Here is a tiny trained network, its code and every weight. The questions are about switching its units off for an input and a class, where a switched-off unit gives its printed mean instead of its output.

import numpy as np


def w(rows, s, z=0):
    codes = np.array(rows[::2]) - 128.0
    scale = np.full(codes.shape[1], s)
    scale[-1] = z or s
    return codes * scale


def f(y):
    return np.maximum(y, 0)


def log_softmax(a):
    a = a - a.max(-1, keepdims=True)
    return a - np.log(np.exp(a).sum(-1, keepdims=True))


def net(x, mask):
    res = np.array(x, float).reshape(1, 4) / 4 @ E
    y = f(res @ A[0][:, :-1].T + A[0][:, -1])
    res = res + np.where(mask, y, B[0][:, -1]) @ B[0][:, :-1]
    return log_softmax(res[-1] @ U[:, :-1].T + U[:, -1])


A, B = {}, {}
E = w([
[113,210,33,36,177],'x0',
[2,111,128,155,146],'x1',
[136,165,237,99,203],'x2',
[129,119,125,128,132],'x3',
],0.0094)
A[0] = w([
[170,122,119,126,139,79],'N0',
[112,103,136,178,137,136],'N1',
[86,140,130,140,126,71],'N2',
[129,106,68,168,130,74],'N3',
[135,96,149,171,109,68],'N4',
[119,218,113,129,114,69],'N5',
[113,104,133,169,164,255],'N6',
[146,125,143,142,182,83],'N7',
[136,115,146,187,76,52],'N8',
[121,69,149,154,119,124],'N9',
[161,138,189,108,149,180],'N10',
[6,86,149,116,144,74],'N11',
[82,110,163,109,142,134],'N12',
[129,114,92,123,84,85],'N13',
[186,141,136,100,97,89],'N14',
[169,123,137,114,94,95],'N15',
[166,112,117,113,114,178],'N16',
[133,80,139,118,97,146],'N17',
[184,142,162,102,85,97],'N18',
[148,96,152,180,172,90],'N19',
[119,120,205,65,142,75],'N20',
[199,136,171,179,75,159],'N21',
[111,146,145,162,119,128],'N22',
[171,137,131,122,153,147],'N23',
[103,92,126,120,142,187],'N24',
[127,119,172,172,132,77],'N25',
[138,118,141,150,119,88],'N26',
[120,117,93,137,80,170],'N27',
[151,85,92,136,73,162],'N28',
[33,126,121,127,153,64],'N29',
[148,110,147,164,128,79],'N30',
],0.015,0.0083)
B[0] = w([
[180,55,133,178,106,146],'N0',
[113,135,104,111,134,183],'N1',
[193,88,110,182,99,145],'N2',
[215,205,195,180,124,161],'N3',
[219,152,101,115,204,176],'N4',
[203,138,53,147,153,156],'N5',
[43,92,149,60,89,228],'N6',
[233,157,198,146,102,148],'N7',
[199,152,74,128,128,184],'N8',
[158,164,94,87,156,196],'N9',
[65,177,148,120,64,218],'N10',
[216,73,85,181,66,214],'N11',
[159,127,121,103,27,174],'N12',
[211,241,210,197,101,158],'N13',
[155,39,104,175,98,174],'N14',
[114,96,146,193,112,163],'N15',
[99,53,126,100,113,183],'N16',
[128,176,115,84,154,179],'N17',
[95,47,132,204,85,184],'N18',
[180,163,30,142,108,172],'N19',
[215,238,218,156,151,178],'N20',
[118,115,88,38,171,245],'N21',
[132,132,110,104,120,156],'N22',
[157,26,115,111,48,174],'N23',
[89,97,129,108,58,178],'N24',
[175,181,90,100,183,173],'N25',
[170,159,84,153,114,149],'N26',
[81,226,198,98,125,192],'N27',
[77,201,193,139,83,207],'N28',
[254,95,123,165,92,187],'N29',
[203,155,114,135,149,162],'N30',
],0.006,0.012)
U = w([
[106,127,132,93,101,254],'0',
[139,192,209,189,136,71],'1',
[145,53,118,190,106,57],'2',
[150,156,57,94,192,81],'3',
[7,85,158,102,164,166],'4',
],0.015,0.0078)

Each question gives the input, the list of numbers given to net, and the class t.
The units are the neurons (one row each of A and B). Each row of codes is followed by its name. A weight is (code - 128) times the scale printed after its matrix; where a second scale follows, it is the last column's (A, B and U).
mask holds one flag per neuron, in row order. A switched-off neuron (its flag False) gives its mean, the last column of its row in B, instead of its output. The means were averaged over made-up inputs and are rounded, as every weight is.
A unit's drop is (log p(t) with every unit on - log p(t) with that unit switched off) / (log p(t) with every unit on - log p(t) with every unit switched off).
The circuit of an input: a set's keep is (log p(t) with only the set's units on - log p(t) with every unit switched off) / (log p(t) with every unit on - log p(t) with every unit switched off). Starting from the 12 units with the biggest drops (on a tie, the unit counted first), units are removed one at a time, each time the one whose removal leaves the highest keep (on an exact tie, the one counted first), for as long as the keep stays at least 0.8.
units of the circuit, in order: the units of the circuit, biggest drop first
most important unit: the unit with the biggest drop
k most important neurons: the k neurons with the biggest drops, biggest first
drop when u is switched off: that unit's drop, to one decimal
input [-2,6,3,0], class 2: 2 most important neurons	N11; N29
input [6,3,8,5], class 1: units of the circuit, in order	N20
input [-5,-7,-8,-6], class 1: 4 most important neurons	N28; N13; N27; N3
input [1,-6,-3,2], class 2: units of the circuit, in order	N14; N18
input [-5,1,-4,7], class 0: 3 most important neurons	N28; N6; N20
input [4,2,8,-3], class 1: 2 most important neurons	N20; N21
input [-8,6,8,8], class 0: 3 most important neurons	N6; N12; N24
input [1,7,-6,-5], class 2: 3 most important neurons	N11; N29; N20
input [-1,6,-1,-4], class 2: 3 most important neurons	N11; N29; N21
input [-2,-7,3,-2], class 2: 2 most important neurons	N18; N14
input [2,-2,1,-3], class 4: 2 most important neurons	N11; N29
input [3,-6,0,-3], class 2: drop when N14 is switched off	0.1
input [-8,4,4,-2], class 3: drop when N25 is switched off	0.1
input [8,-8,-6,-1], class 2: most important unit	N14
input [-1,-3,-6,3], class 1: drop when N13 is switched off	0.2
